Below is a small trained network, with its code and all its weights. Each question gives an input and a class and asks what happens when units are switched off, that is, made to give their printed mean instead of their output.

import numpy as np


def w(rows, s, z=0):
    codes = np.array(rows[::2]) - 128.0
    scale = np.full(codes.shape[1], s)
    scale[-1] = z or s
    return codes * scale


def norm(h):
    return h / np.sqrt((h * h).mean(-1, keepdims=True) + 1e-5)


def f(y):
    return np.maximum(y, 0)


def log_softmax(a):
    a = a - a.max(-1, keepdims=True)
    return a - np.log(np.exp(a).sum(-1, keepdims=True))


def net(x, mask):
    res = np.array(x, float).reshape(1, 6) / 4 @ E
    u = 0
    for l in range(3):
        y = f(norm(res) @ A[l][:, :-1].T + A[l][:, -1])
        res = res + np.where(mask[u : u + 8], y, B[l][:, -1]) @ B[l][:, :-1]
        u += 8
    return log_softmax(norm(res)[-1] @ U[:, :-1].T + U[:, -1])


A, B = {}, {}
E = w([
[53,108,235,149,89,183,202],'x0',
[170,195,139,202,88,146,115],'x1',
[5,104,103,177,113,101,18],'x2',
[127,127,126,128,126,130,126],'x3',
[126,129,124,126,122,133,124],'x4',
[240,1,193,138,57,135,5],'x5',
],0.00056)
A[0] = w([
[174,217,152,250,71,158,116,67],'L0N0',
[179,177,118,86,175,118,213,150],'L0N1',
[58,61,127,2,218,175,135,53],'L0N2',
[115,7,127,54,207,174,113,96],'L0N3',
[133,182,64,111,142,30,138,131],'L0N4',
[25,157,132,131,157,58,79,69],'L0N5',
[90,85,155,144,96,165,165,5],'L0N6',
[117,66,206,149,91,191,132,110],'L0N7',
],0.0022,0.0016)
B[0] = w([
[123,204,127,108,32,17,181,205],'L0N0',
[100,64,117,199,133,141,131,254],'L0N1',
[161,228,175,193,63,41,132,190],'L0N2',
[156,224,136,177,39,46,160,197],'L0N3',
[128,167,163,48,153,153,84,214],'L0N4',
[171,71,120,214,100,173,148,197],'L0N5',
[75,254,208,157,193,190,110,140],'L0N6',
[132,133,120,103,185,151,53,210],'L0N7',
],0.0025,0.0016)
A[1] = w([
[232,107,139,83,163,125,251,55],'L1N0',
[200,131,88,127,130,87,70,72],'L1N1',
[34,128,74,168,96,130,73,205],'L1N2',
[147,150,198,106,110,210,184,111],'L1N3',
[50,233,70,179,172,190,228,126],'L1N4',
[127,204,155,156,219,156,116,99],'L1N5',
[180,141,30,73,180,94,96,4],'L1N6',
[52,188,217,175,145,191,174,86],'L1N7',
],0.0022,0.0013)
B[1] = w([
[102,113,63,255,97,117,66,177],'L1N0',
[107,159,199,73,153,210,90,184],'L1N1',
[181,117,112,154,169,132,231,211],'L1N2',
[78,175,88,161,169,125,49,168],'L1N3',
[177,55,155,60,105,105,143,255],'L1N4',
[117,61,155,89,116,165,127,165],'L1N5',
[40,245,155,157,156,162,50,160],'L1N6',
[136,183,83,79,202,150,21,212],'L1N7',
],0.0024,0.0023)
A[2] = w([
[152,60,159,73,106,158,102,7],'L2N0',
[148,165,125,116,71,38,141,59],'L2N1',
[160,129,190,104,65,183,77,63],'L2N2',
[124,185,139,133,76,35,153,55],'L2N3',
[71,157,183,118,151,187,83,77],'L2N4',
[121,106,77,70,125,141,177,103],'L2N5',
[131,66,58,252,130,132,149,40],'L2N6',
[102,103,113,181,120,165,158,145],'L2N7',
],0.0037,0.0016)
B[2] = w([
[28,71,203,72,181,170,226,164],'L2N0',
[46,218,204,190,61,34,99,225],'L2N1',
[53,99,114,89,174,124,219,250],'L2N2',
[87,137,204,180,21,29,91,238],'L2N3',
[216,188,50,91,138,138,44,225],'L2N4',
[70,68,200,123,121,153,133,191],'L2N5',
[254,96,19,233,80,210,211,212],'L2N6',
[181,84,116,117,88,77,131,167],'L2N7',
],0.0032,0.0018)
U = w([
[21,197,252,195,21,12,138,122],'0',
[27,27,192,39,219,210,222,253],'1',
[169,226,52,32,243,230,5,15],'2',
[235,37,23,252,90,225,234,3],'3',
],0.0038,0.0014)

Each question gives the input, the list of numbers given to net, and the class t.
The units are the neurons (one row each of A and B). Each row of codes is followed by its name. A weight is (code - 128) times the scale printed after its matrix; where a second scale follows, it is the last column's (A, B and U).
mask holds one flag per neuron, layer by layer. A switched-off neuron (its flag False) gives its mean, the last column of its row in B, instead of its output. The means were averaged over made-up inputs and are rounded, as every weight is.
A unit's drop is (log p(t) with every unit on - log p(t) with that unit switched off) / (log p(t) with every unit on - log p(t) with every unit switched off).
The circuit of an input: a set's keep is (log p(t) with only the set's units on - log p(t) with every unit switched off) / (log p(t) with every unit on - log p(t) with every unit switched off). Starting from the 12 units with the biggest drops (on a tie, the unit counted first), units are removed one at a time, each time the one whose removal leaves the highest keep (on an exact tie, the one counted first), for as long as the keep stays at least 0.8.
units of the circuit, in order: the units of the circuit, biggest drop first
most important unit: the unit with the biggest drop
top k neurons: the k neurons with the biggest drops, biggest first
top k neurons in layer l: the k neurons of layer l with the biggest drops, biggest first
drop of u: that unit's drop, to one decimal
input [7,1,-7,-6,-5,-2], class 2: units of the circuit, in order -> [L1N7, L1N3, L2N4]
input [2,5,-7,5,1,-3], class 3: units of the circuit, in order -> [L1N0, L0N1, L2N6]
input [-4,-1,-7,-6,6,-2], class 3: top neuron in layer 0 -> [L0N1]
input [-6,-8,-8,-8,-1,1], class 0: units of the circuit, in order -> [L0N3, L2N1]
input [-3,6,7,5,6,6], class 3: top 3 neurons -> [L0N4, L1N2, L1N4]
input [-6,-4,8,3,-1,-5], class 3: top 3 neurons -> [L0N5, L1N2, L1N7]
input [4,-7,8,6,0,-3], class 3: units of the circuit, in order -> [L0N5, L2N6]
input [6,5,-3,1,-5,-5], class 2: top 2 neurons in layer 0 -> [L0N3, L0N2]
input [-7,-5,6,4,-6,5], class 2: top 3 neurons -> [L1N4, L0N0, L0N1]
input [-5,4,-4,-8,-6,1], class 2: top 3 neurons -> [L0N3, L0N2, L1N1]
input [4,3,-4,-8,-3,-6], class 1: top 2 neurons in layer 0 -> [L0N1, L0N4]
input [6,-4,7,-5,-5,-4], class 3: top 3 neurons in layer 1 -> [L1N2, L1N1, L1N6]
input [3,5,-1,-6,7,-6], class 1: top 4 neurons in layer 1 -> [L1N4, L1N7, L1N0, L1N5]
input [-1,-2,-3,-5,1,-1], class 3: top 4 neurons -> [L0N1, L1N1, L0N0, L0N6]
input [-7,-6,6,-1,5,-1], class 2: top 3 neurons -> [L0N0, L1N1, L0N4]
input [-8,-5,5,-5,7,0], class 2: units of the circuit, in order -> [L1N1, L2N3]
input [7,2,3,-7,8,-7], class 1: top 4 neurons in layer 1 -> [L1N4, L1N2, L1N6, L1N1]
input [-5,-8,-5,-2,-8,-2], class 0: top neuron in layer 0 -> [L0N2]
input [8,1,-6,-6,-6,-3], class 2: top 2 neurons -> [L1N7, L1N3]
input [-2,7,8,-4,7,-8], class 1: top 2 neurons in layer 2 -> [L2N5, L2N3]
input [5,-6,-7,-3,0,-1], class 3: units of the circuit, in order -> [L1N0, L2N6]
input [-1,-1,4,1,5,-5], class 1: most important unit -> L0N4
input [6,4,4,-2,-4,4], class 2: top 2 neurons -> [L1N4, L2N4]
input [-3,-2,8,-7,3,7], class 3: top 2 neurons -> [L0N4, L1N2]
input [-8,7,-3,-8,-5,-8], class 1: top 3 neurons in layer 0 -> [L0N3, L0N4, L0N2]
input [-2,-5,1,-4,3,8], class 1: top 2 neurons in layer 0 -> [L0N0, L0N2]
input [-2,1,2,-5,3,3], class 1: most important unit -> L0N1
input [-2,6,-6,-8,3,-7], class 1: top 2 neurons in layer 1 -> [L1N4, L1N5]
input [2,-3,-5,-3,4,4], class 3: top 2 neurons in layer 0 -> [L0N0, L0N4]
input [-1,-2,-7,-3,2,8], class 1: drop of L1N1 -> 0.1
